99	98	100	94	100	98	103	103	95	99	106	105	111	113	125	132	141	160	160	171	175	178	171	171	157	147	132	126	120	111	112	102	102	100	102	99	98  W
112	111	133	134	159	160	160	172	182	186	171	168	147	147	136	117	127	97	105	107	101	95	101	102	106	104	110	100	102	110	115	96	104	99	86	108	99  R
99	88	118	102	127	117	85	103	113	125	105	108	87	112	114	89	139	103	137	153	158	154	174	176	181	168	177	146	137	146	144	102	114	102	72	109	87  A
112	125	113	128	127	143	177	172	159	157	170	158	165	138	134	142	108	134	109	103	105	114	100	104	94	99	84	99	99	87	89	104	96	102	123	98	114  V
102	95	109	101	113	109	93	101	109	113	100	104	93	106	106	94	118	100	121	131	138	143	159	168	178	175	181	166	158	156	149	124	126	114	94	110	95  J
100	104	95	87	91	92	114	104	84	86	103	99	109	94	109	118	111	144	128	139	156	172	168	181	172	175	152	158	149	130	131	119	110	107	117	99	101  K
107	105	94	127	100	110	93	104	149	142	130	153	160	186	161	179	166	135	159	143	127	109	115	102	103	101	119	107	100	103	78	118	106	108	101	105	116  D
167	168	136	139	110	111	125	108	98	88	98	97	112	98	159	118	89	117	103	98	101	109	99	99	97	102	98	115	120	116	121	157	155	170	194	170	185  C
161	144	153	135	141	127	97	104	116	120	103	106	88	105	102	82	101	77	98	102	96	90	101	102	111	110	129	120	127	149	161	151	171	171	154	178	158  U
asked: 161	144	153	135	141	127	97	104	116	120	103	106	88	105	102	82	101	77	98	102	96	90	101	102	111	110	129	120	127	149	161	151	171	171	154	178	158 -> U
asked: 167	168	136	139	110	111	125	108	98	88	98	97	112	98	159	118	89	117	103	98	101	109	99	99	97	102	98	115	120	116	121	157	155	170	194	170	185 -> C
asked: 99	98	100	94	100	98	103	103	95	99	106	105	111	113	125	132	141	160	160	171	175	178	171	171	157	147	132	126	120	111	112	102	102	100	102	99	98 -> W
asked: 107	105	94	127	100	110	93	104	149	142	130	153	160	186	161	179	166	135	159	143	127	109	115	102	103	101	119	107	100	103	78	118	106	108	101	105	116 -> D

64	107	125	144	96	64	112	56	108	47	68	97	77	104	73	88	67	129	109	64	89	108	57	77	60	76	178	79	145	85	137	127	96	66	127	114	130	69	82	114	105	90	133	109	90	105	93	80	127	128 = E
100	74	98	59	101	146	105	121	116	141	90	95	94	108	94	90	99	89	90	132	92	106	122	105	106	109	64	107	73	115	74	92	97	126	104	94	92	137	98	107	94	122	104	98	93	114	93	119	92	84 = N
83	121	138	123	82	119	85	91	125	74	63	108	87	94	119	92	123	78	101	71	120	105	57	85	103	99	81	77	77	101	109	92	88	82	115	67	107	148	106	122	99	112	91	82	71	128	69	135	103	72 = L
102	52	64	55	122	102	133	108	90	145	121	83	98	118	52	94	51	136	94	153	59	103	156	111	79	97	132	123	128	105	83	116	111	134	99	150	99	52	80	85	98	101	130	126	127	78	130	60	103	140 = M
68	121	153	134	79	116	87	78	133	58	45	107	76	96	112	85	115	82	103	57	117	110	40	75	89	90	104	67	85	98	120	101	84	72	128	67	118	154	99	132	100	113	104	82	63	135	62	135	112	76 = F
94	110	119	105	89	122	89	103	115	94	80	105	95	96	115	96	119	78	99	89	114	102	79	95	108	103	75	89	77	104	97	89	93	95	106	75	99	137	106	114	98	110	91	87	83	119	80	127	97	76 = H
73	82	104	116	108	67	126	68	100	78	85	88	80	112	52	88	47	143	52	96	70	108	92	85	54	79	92	95	154	89	123	132	102	87	122	138	125	47	76	104	103	92	143	122	108	92	109	64	124	143 = X
66	85	110	123	106	67	51	64	105	70	78	88	76	112	52	85	47	143	106	89	70	109	83	81	49	76	184	89	154	87	127	134	100	82	127	134	130	52	74	107	103	92	146	122	103	96	103	64	127	143 = B
83	116	138	112	82	129	85	96	126	82	63	107	87	95	119	90	127	71	99	75	120	106	62	87	106	102	69	79	68	104	104	89	87	87	115	63	105	160	107	124	98	116	91	80	68	130	67	138	100	64 = Y
90	57	70	80	123	74	140	86	87	117	113	82	91	118	38	93	36	154	100	132	53	105	139	101	60	86	172	115	158	95	104	132	111	116	108	158	113	24	73	85	101	90	146	133	127	76	130	44	117	155 = G
106	82	94	66	103	136	103	121	108	137	101	97	100	105	98	96	103	89	92	128	95	102	122	107	108	110	69	109	77	111	79	89	99	123	97	98	89	126	101	102	95	114	98	98	98	105	98	111	91	88 = S
asked: 100	74	98	59	101	146	105	121	116	141	90	95	94	108	94	90	99	89	90	132	92	106	122	105	106	109	64	107	73	115	74	92	97	126	104	94	92	137	98	107	94	122	104	98	93	114	93	119	92	84 -> N

112	109	107	111	83	113 : ziz
105	84	107	109	83	106 : danas
65	106	60	47	194	61 : Zalok
101	107	104	105	90	101 : Pesa
119	118	108	112	80	121 : Bobo
common danas Zalok:  -> 106
asked: 119	118	108	112	80	121 -> Bobo

97	93	58	55	54	150	136	102	63	102 : zoma
102	133	65	91	79	87	120	39	105	73 : soz
134	104	68	111	129	153	90	110	120	129 : kiz
145	139	55	92	122	119	65	105	97	85 : Bup
105	138	104	93	98	97	35	152	109	103 : butal
62	103	55	88	124	150	110	89	84	127 : tepal
61	109	136	115	75	134	124	132	63	92 : gire
134	83	68	111	129	153	90	133	95	59 : mola
133	81	40	86	117	146	93	130	96	109 : vamo
asked: 105	138	104	93	98	97	35	152	109	103 -> butal
common soz vamo:  -> 133
common butal tepal:  -> 103
common mola gire:  -> 134

129	163	72	68	109	94	105	86	65	78	111	62	167	45	95	99	92	129	75	89	48	128	100	106	66	111	148	98	135	104	115	88	99	80 : doto
69	37	171	136	128	125	43	119	117	107	113	77	55	74	105	99	125	90	153	62	135	48	139	69	83	27	61	50	93	73	114	122	141	106 : ros
73	51	157	134	123	136	106	121	115	106	101	105	67	86	103	96	122	85	143	56	133	65	137	73	91	46	75	65	97	82	84	120	134	102 : fip
88	70	80	115	83	42	94	102	117	112	108	129	88	160	94	104	103	88	91	160	130	69	138	126	127	117	78	133	50	116	86	90	63	127 : zozuz
83	77	166	120	132	144	109	115	94	42	107	64	84	41	102	94	123	101	146	83	108	74	94	65	66	30	88	46	129	72	122	119	147	86 : dake
67	30	124	136	93	79	94	123	139	122	101	144	43	161	96	106	117	74	131	128	159	51	183	109	129	79	50	105	44	102	86	104	86	130 : vib
131	168	65	65	110	110	105	85	64	76	100	76	101	43	92	96	88	128	69	82	44	135	20	106	66	124	155	108	141	110	118	87	98	75 : viri
131	61	65	65	81	110	105	85	64	76	100	76	171	43	92	96	88	128	93	82	44	135	151	106	66	124	155	108	141	110	118	87	98	75 : godis
69	33	110	133	90	63	93	117	138	123	106	142	47	168	94	108	113	75	126	142	156	51	179	108	131	91	51	116	42	107	81	99	77	130 : sus
asked: 88	70	80	115	83	42	94	102	117	112	108	129	88	160	94	104	103	88	91	160	130	69	138	126	127	117	78	133	50	116	86	90	63	127 -> zozuz
asked: 131	61	65	65	81	110	105	85	64	76	100	76	171	43	92	96	88	128	93	82	44	135	151	106	66	124	155	108	141	110	118	87	98	75 -> godis
asked: 69	33	110	133	90	63	93	117	138	123	106	142	47	168	94	108	113	75	126	142	156	51	179	108	131	91	51	116	42	107	81	99	77	130 -> sus
asked: 83	77	166	120	132	144	109	115	94	42	107	64	84	41	102	94	123	101	146	83	108	74	94	65	66	30	88	46	129	72	122	119	147	86 -> dake

90	105	77	94	153	45	134	97	44	82	45	115	111	144 = P
94	104	112	77	44	37	41	78	71	121	174	83	131	85 = Q
93	116	82	186	94	36	93	158	65	125	81	127	138	112 = Z
asked: 93	116	82	186	94	36	93	158	65	125	81	127	138	112 -> Z
asked: 90	105	77	94	153	45	134	97	44	82	45	115	111	144 -> P
asked: 94	104	112	77	44	37	41	78	71	121	174	83	131	85 -> Q

71	119	130	114	96	98	96	152	79	116	138	133	69	113	129	93	143	132	103	85	100	38  Pipu
82	86	72	103	96	143	108	65	50	136	78	61	168	146	78	115	51	87	89	142	117	130  zaso
136	82	115	103	70	64	152	92	117	98	88	95	88	93	114	100	72	72	130	90	98	126  narev
50	95	59	136	75	138	59	90	99	133	30	56	132	96	50	123	161	122	90	144	80	103  kasi
asked: 82	86	72	103	96	143	108	65	50	136	78	61	168	146	78	115	51	87	89	142	117	130 -> zaso
asked: 136	82	115	103	70	64	152	92	117	98	88	95	88	93	114	100	72	72	130	90	98	126 -> narev

58	92	151	78	179	55	107	23 -> Kuru
80	77	94	144	150	92	77	78 -> Vef
123	77	102	138	145	79	75	80 -> pevi
asked: 58	92	151	78	179	55	107	23 -> Kuru
asked: 80	77	94	144	150	92	77	78 -> Vef

